[116 110 141 153 111] -> 111, 116

[[152 147 124 118]
 [149 144 125 120]] -> 118, 149

[137 107 152 117] -> 117, 137

[130 129 120 156 151] -> 151, 130

[151 115 144 139] -> 139, 151

[[128 112 141 141 101]
 [121 123 139 113 130]] -> 101, 121

[[110 105 122 132]
 [126 107 120 106]] -> 132, 126

[[105 102 112 143]
 [113 113 107 136]] -> 143, 113

[107 151 142 111 118 152 131] -> 131, 107
---
131  124  123  139  135  135
129  143  141  123  113  149
130  142  142  126  134  121
=> 131

127  118  153  151  139  155
134  131  141  144  135  143
144  141  134  147  141  140
=> 127

139  110  107  121
122  109  120  140
132  122  149  133
=> 139

115  125  140  156  130
125  129  129  137  125
129  135  140  119  121
=> 115

121  143  139  110  131
126  145  108  143  126
143  122  153  121  135
=> 121

118  145  126  144  134  136  130
137  151  129  137  128  130  135
139  145  133  133  133  124  141
=> 118

128  129  127  131
128  131  117  105
128  131  126  121
=> 128

104  118  118  152
156  133  109  104
131  104  119  147
=> 104

136  129  125  115  122  117
145  113  138  126  119  139
129  136  106  133  116  105
=> 136
---
((101, 155, 109, 107, 138, 132), (137, 127, 111, 138, 149, 119), (100, 139, 120, 103, 133, 150)) Out: 133
((151, 118, 134, 148, 123), (116, 118, 136, 117, 124), (150, 122, 127, 150, 131)) Out: 150
((135, 140, 100, 124, 147, 103), (104, 128, 127, 112, 113, 138), (139, 132, 119, 136, 144, 118)) Out: 144
((123, 145, 106, 133), (118, 112, 108, 135), (103, 119, 118, 123)) Out: 118
((156, 130, 126, 120, 141, 119, 130), (106, 141, 145, 120, 121, 136, 137), (136, 152, 119, 121, 113, 124, 134)) Out: 124
((129, 125, 113, 150, 119, 123, 128), (120, 125, 111, 125, 128, 112, 130), (131, 125, 113, 150, 117, 122, 130)) Out: 122
((134, 124, 106, 112, 127, 127), (123, 113, 129, 144, 129, 106), (114, 154, 113, 119, 113, 99)) Out: 113
---
[[132 119 145 120 132 141]
 [133 118 151 115 130 138]]
130

[[121 127 131 123 129 117 133]
 [130 129 131 131 129 129 128]
 [104 146 128 132 109 137 129]]
129

[[115 144 137 143]
 [155 125 136 131]]
136

[[130 121 114 151 156 133]
 [108 140 114 140 106 139]]
106

[[132 134 134 130]
 [158 157 109 111]
 [153 120 123 114]]
109

[[136 114 123 117 135 114 141]
 [114 118 137 135 120 145 118]
 [119 135 125 129 156 122 127]]
145

[[116 104 120 146 112 150 116]
 [130 105 112 139 110 152 129]
 [120 116 125 139 121 142 120]]
152

[[109 120 135 144 103 137]
 [127 113 121 123 139 141]]
139

[[127 106 137 138 143 111 142]
 [119 120 124 129 130 141 133]
 [153 146 120 106 124 127 135]]
141

[[109 151 105 143 115 150]
 [142 118 144 115 150 108]
 [126 136 124 125 108 141]]
150
---
105  116  116  129  131  136
115  114  129  122  124  118
out 136, 131

126  110   99  143  134 out 143, 134

120  113  128  137  104  146 out 146, 137

130  141  140  111  114
118  121  119  115  100
out 141, 140

128  132  128  124  129  125
149  121  136  106  116  124
out 149, 136

132  154  129  137  131  117
139  123  139  140  122  132
115  147  143  129  117  141
out 154, 147
---
[[151 117 155 151 133]
 [151 144 113 150 130]
 [150 100 112 116 108]] value 116

[[127 141 139 153 101 124]
 [112 109 147 132 133 131]
 [108 114 146 132 131 120]] value 131

[[135 156 151 134 123]
 [114 113 120 117 121]
 [143 123 148 144 128]] value 144

[[125 129 123 130]
 [109 128 153 120]
 [118 128 128 129]] value 128

[[129 109 114 129 156]
 [132 145 137 130 116]
 [121 114 119 138 149]] value 138

[[112 132 127 150 117]
 [122 124 132 150 117]
 [114 133 127 149 117]] value 149
---
[149 138 140 144] >> 149
[127 151 122 144 110 131] >> 127
[116 118 158 127] >> 116
[118 107 125 116 126 135 129] >> 118
[104 130 144 126 122 135] >> 104
[144 114 149 106] >> 144
[130 149 127 101] >> 130
---
[118 104 129 118 136] ==> 136, 129

[116 151 102 117 125] ==> 151, 125

[110 139 116 105 136 141] ==> 141, 139

[[128 119 123 120]
 [137 134 136 104]] ==> 137, 136

[154 125 134 115] ==> 154, 134

[[128 135 129 135 115]
 [153 154 138 122 133]] ==> 154, 153

[106 116 111 143 131 127 117] ==> 143, 131

[153 157 102 152 146] ==> 157, 153

[123 136 132 104] ==> 136, 132
---
[[143 134 139 134 117 115 145 135 112 149]
 [116 144 126 143 122 131 119 143 117 145]
 [133 129 117 124 133 155 112 119 122 107]
 [140 139 129 138 119 117 129 132 113 127]
 [141 115 120 115 134 140 146 117 144 122]
 [128 119 131 119 113 128 119 116 115 137]] gives 119

[[147 113 143 148 117 113 130 121 142 136 153 126 138 112 130 145]
 [128 128 128 128 128 128 128 128 128 128 128 128 128 128 128 128]
 [128 128 128 128 128 128 128 128 128 128 128 128 128 128 128 128]
 [147 113 143 148 117 113 130 121 143 136 153 125 138 111 130 145]
 [147 113 143 148 117 113 130 121 143 136 153 125 138 111 130 145]
 [148 112 144 150 116 112 131 120 144 137 155 125 139 110 131 147]
 [146 114 143 147 117 113 130 121 142 136 152 126 138 112 130 145]
 [111 150 116 110 146 151 130 142 116 124 104 136 121 152 130 113]] gives 150

[[139 137 134 139 128 134 111 122 119 137 127 144 143 129 124 132]
 [127 141 137 143 138 135 118 125 142 149 118 113 134 146 137 126]
 [128 123 126 124 126 126 129 130 125 129 130 132 127 128 124 131]
 [126 128 131 124 126 128 126 127 126 129 127 129 130 127 127 129]
 [128 125 136 122 132 125 135 118 140 143 134 138 132 133 146 128]
 [128 125 136 122 132 125 135 118 140 143 135 138 133 133 146 129]
 [128 125 128 128 128 127 127 129 127 133 128 129 128 130 126 131]
 [128 117 122 119 123 123 132 132 121 124 133 135 125 123 120 133]] gives 117

[[131 135 140 133 127 137 128 134 145 128 133 123 150]
 [130 137 142 124 123 126 123 150 146 141 122 130 144]
 [134 126 122 140 147 145 139 123 118 129 151 137 122]
 [145 124 122 124 144 139 125 145 127 142 133 137 131]
 [143 117 118 121 138 137 121 131 132 121 129 119 138]
 [124 125 121 116 122 110 124 136 118 137 113 136 108]
 [108 136 135 129 111 108 132 125 122 133 117 135 111]
 [129 117 111 124 134 124 128 118 110 123 128 130 108]
 [142 123 121 126 144 137 127 144 123 143 135 140 126]
 [126 134 130 137 136 133 138 129 119 139 140 143 119]] gives 134

[[118 137 105 111 138 146 136 113 140 129 103 109 128]
 [129 124 130 129 128 128 127 131 127 126 128 128 127]
 [130 131 129 130 128 128 128 129 128 130 128 127 128]
 [125 133 111 120 142 154 132 118 135 136 114 103 139]
 [126 120 132 116 119 126 117 136 116 135 127 115 127]
 [119 139  98 117 142 154 134 115 135 134 107 103 136]
 [124 137 101 117 143 154 133 115 136 135 111 105 135]
 [119 134 111 113 139 142 136 112 139 130 107 111 126]
 [130 136 128 139 136 128 139 125 137 122 132 144 127]
 [130 135 127 139 138 131 137 124 137 121 130 136 128]
 [121 135 105 117 141 149 133 118 133 133 114 106 135]] gives 135

[[128 114 112 134 125 148 147 133 126 149 149]
 [119 122 123 118 117 141 139 119 120 143 143]
 [132 140 144 136 134 121 121 136 132 120 121]
 [114 120 137 124 113 143 128 125 114 146 145]
 [121 132 150 132 123 130 117 133 121 130 130]] gives 132

[[122 132 116 116 141 131 145 140 124 116 145]
 [139 146 112 112 120 112 145 130 131 112 145]
 [120 114 148 148 143 146 117 129 134 148 117]
 [136 131 140 140 125 124 121 117 142 140 121]
 [144 143 126 127 115 111 132 119 140 126 132]
 [121 104 149 148 143 157 117 148 119 148 118]] gives 104
---
[[124, 142, 129, 133, 124], [150, 138, 102, 128, 98], [151, 139, 123, 99, 114]] Out: 123
[[146, 113, 156, 121], [147, 112, 157, 120], [143, 114, 155, 124]] Out: 114
[[145, 111, 141, 140, 148, 150], [140, 124, 132, 128, 133, 135], [128, 131, 133, 130, 131, 128]] Out: 130
[[105, 130, 134, 120, 140, 118], [134, 138, 130, 146, 112, 126], [118, 117, 130, 132, 126, 139]] Out: 132
[[126, 138, 141, 129, 144, 141], [122, 131, 152, 126, 136, 102], [138, 135, 123, 114, 107, 138]] Out: 114
[[130, 112, 123, 127, 125], [131, 106, 138, 127, 123], [133, 117, 142, 130, 119]] Out: 142
[[140, 123, 144, 121, 104, 103], [145, 138, 149, 112, 156, 113], [128, 130, 100, 137, 140, 123]] Out: 137
[[151, 126, 129, 133], [151, 130, 129, 133], [149, 128, 129, 130]] Out: 128
[[120, 146, 151, 142, 122, 144], [132, 127, 134, 122, 158, 121], [134, 128, 138, 137, 128, 146]] Out: 137
[[117, 129, 128, 125, 111], [135, 128, 128, 130, 141], [114, 130, 127, 151, 139]] Out: 127
---
[115 102 130 118 127] ans = 130, 130
[142 151 120 137 133] ans = 120, 151
[120 106 135 119 148 109 145] ans = 119, 148
[151 108 137 126 114] ans = 137, 151
[106 107 152 134 134] ans = 152, 152
[124 129 147 101 134 131 119] ans = 101, 147
---
[[125 126 111 137 119]
 [147 130 119 148 128]
 [153 127 125 136 131]]
125

[[128 154 154 132 155 125 157]
 [130 126 154 129 156 124 153]
 [128 155 155 132 154 126 156]]
128

[[109 137 118 145]
 [138 140 154 135]
 [127 121 120 119]]
109

[[134 118 132 115 143]
 [140 143 115 147 150]
 [105 113 148 115 111]]
134

[[121 127 136 137 128 134 124]
 [127 128 132 148 124 122 120]
 [132 128 123 156 130 129 129]]
121

[[102 105 119 146 157 138 121]
 [129 125 137 113 132 125 143]
 [119 132 120 128 118 136 137]]
102
